Below is a small trained network, with its code and all its weights. Each question gives an input and a class and asks what happens when units are switched off, that is, made to give their printed mean instead of their output.

import numpy as np


def w(rows, s, z=0):
    codes = np.array(rows[::2]) - 128.0
    scale = np.full(codes.shape[1], s)
    scale[-1] = z or s
    return codes * scale


def f(y):
    return np.maximum(y, 0)


def log_softmax(a):
    a = a - a.max(-1, keepdims=True)
    return a - np.log(np.exp(a).sum(-1, keepdims=True))


def net(x, mask):
    res = np.array(x, float).reshape(1, 8) / 4 @ E
    y = f(res @ A[0][:, :-1].T + A[0][:, -1])
    res = res + np.where(mask, y, B[0][:, -1]) @ B[0][:, :-1]
    return log_softmax(res[-1] @ U[:, :-1].T + U[:, -1])


A, B = {}, {}
E = w([
[127,127,126,128,129,127,128,129,129,130],'x0',
[112,78,174,227,42,139,67,139,99,111],'x1',
[124,110,66,140,126,159,128,66,44,206],'x2',
[125,236,97,138,78,84,67,120,134,146],'x3',
[2,148,178,115,191,147,77,144,112,173],'x4',
[176,154,217,163,163,48,183,139,68,188],'x5',
[108,141,171,134,131,114,147,10,135,64],'x6',
[101,78,73,199,173,45,131,110,202,166],'x7',
],0.0054)
A[0] = w([
[135,119,109,126,128,132,117,178,126,153,110],'n0',
[120,201,107,144,96,104,107,126,130,137,157],'n1',
[121,207,100,132,86,104,95,121,124,132,159],'n2',
[100,91,89,180,148,69,128,113,182,145,95],'n3',
[121,113,114,153,138,99,126,122,151,136,87],'n4',
[166,123,111,135,114,120,133,121,136,116,57],'n5',
[146,136,184,151,139,92,146,140,99,153,60],'n6',
[131,119,105,131,123,139,128,101,101,151,119],'n7',
[94,120,82,114,111,165,108,124,159,98,88],'n8',
[136,142,180,113,127,99,125,172,204,76,120],'n9',
[114,109,107,159,137,88,130,121,160,140,84],'n10',
[162,149,187,141,154,75,156,129,98,163,47],'n11',
[116,134,156,135,135,121,129,36,138,95,121],'n12',
[11,137,170,120,174,138,110,144,113,160,5],'n13',
[86,115,78,111,113,173,109,126,163,94,76],'n14',
[245,103,86,137,92,112,159,112,137,103,35],'n15',
[135,131,163,128,117,119,129,159,169,97,131],'n16',
[150,164,174,84,90,188,126,140,72,101,73],'n17',
[108,83,168,211,60,135,76,141,104,109,60],'n18',
[113,137,161,134,134,120,127,44,137,98,113],'n19',
[125,155,120,133,117,122,119,129,128,127,154],'n20',
[134,117,112,128,121,134,128,111,109,146,119],'n21',
[124,47,154,114,156,163,161,137,117,111,152],'n22',
[134,111,82,130,118,149,127,65,76,177,119],'n23',
[142,117,93,129,129,142,109,227,126,177,102],'n24',
[129,72,139,125,143,154,151,126,120,121,147],'n25',
[110,124,112,119,121,146,122,129,149,113,66],'n26',
[144,165,93,43,196,114,146,120,148,134,86],'n27',
],0.012,0.0018)
B[0] = w([
[136,132,156,131,106,108,159,168,120,91,178],'n0',
[127,72,165,136,197,109,121,136,166,158,209],'n1',
[131,71,173,126,208,107,119,135,177,162,220],'n2',
[178,168,153,36,160,181,113,121,66,140,233],'n3',
[150,143,134,88,142,154,125,125,99,135,171],'n4',
[103,157,142,121,117,137,97,124,150,119,165],'n5',
[186,79,87,152,81,135,96,90,128,122,212],'n6',
[94,128,110,159,143,123,122,135,90,128,170],'n7',
[194,86,120,160,81,121,95,98,113,125,195],'n8',
[53,125,78,201,162,132,123,140,41,146,232],'n9',
[155,149,141,76,146,162,124,120,85,135,187],'n10',
[193,64,93,165,58,139,84,94,132,108,230],'n11',
[138,126,160,123,92,101,178,222,119,90,212],'n12',
[69,210,141,126,87,142,31,111,204,89,241],'n13',
[199,83,113,168,71,118,91,96,114,125,204],'n14',
[48,200,157,123,92,140,33,118,204,99,254],'n15',
[89,126,102,159,152,133,124,134,65,141,191],'n16',
[186,173,139,27,165,175,112,117,58,144,228],'n17',
[106,154,55,99,119,128,253,66,197,160,250],'n18',
[140,128,160,128,91,101,175,212,125,90,205],'n19',
[126,109,144,127,150,119,127,129,141,137,160],'n20',
[103,131,116,154,137,128,123,134,103,126,158],'n21',
[138,86,170,131,210,87,107,132,179,176,211],'n22',
[63,129,88,195,164,133,119,152,49,124,217],'n23',
[136,128,185,128,85,90,191,203,109,54,226],'n24',
[127,102,155,134,182,100,120,139,165,159,184],'n25',
[155,112,116,146,103,128,112,114,122,124,155],'n26',
[108,137,71,122,101,136,246,69,175,162,230],'n27',
],0.019,0.0061)
U = w([
[59,209,153,127,90,145,37,107,200,89,105],'0',
[228,43,85,179,58,128,85,79,107,114,2],'1',
[187,175,158,20,176,200,125,120,48,151,93],'2',
[98,142,57,114,120,120,255,78,180,170,194],'3',
[137,124,197,134,86,64,198,244,104,55,145],'4',
[47,121,68,218,185,132,110,151,26,146,184],'5',
[138,51,200,134,231,72,105,135,188,197,219],'6',
],0.0071,0.00065)

Each question gives the input, the list of numbers given to net, and the class t.
The units are the neurons (one row each of A and B). Each row of codes is followed by its name. A weight is (code - 128) times the scale printed after its matrix; where a second scale follows, it is the last column's (A, B and U).
mask holds one flag per neuron, in row order. A switched-off neuron (its flag False) gives its mean, the last column of its row in B, instead of its output. The means were averaged over made-up inputs and are rounded, as every weight is.
A unit's drop is (log p(t) with every unit on - log p(t) with that unit switched off) / (log p(t) with every unit on - log p(t) with every unit switched off).
The circuit of an input: a set's keep is (log p(t) with only the set's units on - log p(t) with every unit switched off) / (log p(t) with every unit on - log p(t) with every unit switched off). Starting from the 12 units with the biggest drops (on a tie, the unit counted first), units are removed one at a time, each time the one whose removal leaves the highest keep (on an exact tie, the one counted first), for as long as the keep stays at least 0.8.
units of the circuit, in order: the units of the circuit, biggest drop first
top k neurons: the k neurons with the biggest drops, biggest first
drop of u: that unit's drop, to one decimal
input [-2,4,-4,3,5,-5,2,8], class 2: top neuron : (n3)
input [-6,-7,6,8,-1,-6,4,-6], class 6: top 3 neurons : (n2, n1, n18)
input [7,-5,-5,1,1,-4,4,-8], class 2: top 2 neurons : (n17, n18)
input [5,-8,-4,0,5,-3,8,-3], class 3: top 4 neurons : (n27, n24, n15, n0)
input [0,5,2,0,-2,-5,5,6], class 2: top 2 neurons : (n3, n11)
input [-3,6,2,0,-6,-5,-8,-8], class 2: top 3 neurons : (n17, n13, n12)
input [-1,7,4,5,3,-5,-7,-3], class 3: top 2 neurons : (n18, n12)
input [-3,7,5,8,2,5,-1,-3], class 6: top 3 neurons : (n2, n1, n27)
input [8,4,-7,-8,-1,-5,-1,-3], class 6: top 2 neurons : (n22, n25)
input [-2,-8,-3,-5,-3,8,5,-5], class 1: top 3 neurons : (n11, n18, n6)
input [8,3,2,-5,0,-7,-6,1], class 1: top 2 neurons : (n14, n8)
input [-4,-3,-3,7,2,-1,-6,5], class 6: top 2 neurons : (n2, n1)
input [8,-7,3,6,-1,8,5,-5], class 1: top 3 neurons : (n11, n18, n6)
input [5,3,3,-1,1,1,-2,-5], class 2: units of the circuit, in order : (n17)
input [7,2,-6,-1,5,-5,7,4], class 4: top 3 neurons : (n12, n19, n15)
input [-6,4,-5,-4,-2,5,-1,6], class 2: drop of n10 : 0.3
input [6,0,-3,1,2,-6,3,0], class 1: drop of n0 : 0.0
input [6,4,1,-1,-7,-6,8,1], class 4: drop of n13 : 1.1
input [-4,-2,-1,1,-6,-4,7,-2], class 4: drop of n11 : 0.1
input [3,8,-1,-2,-1,5,1,6], class 3: units of the circuit, in order : (n18)
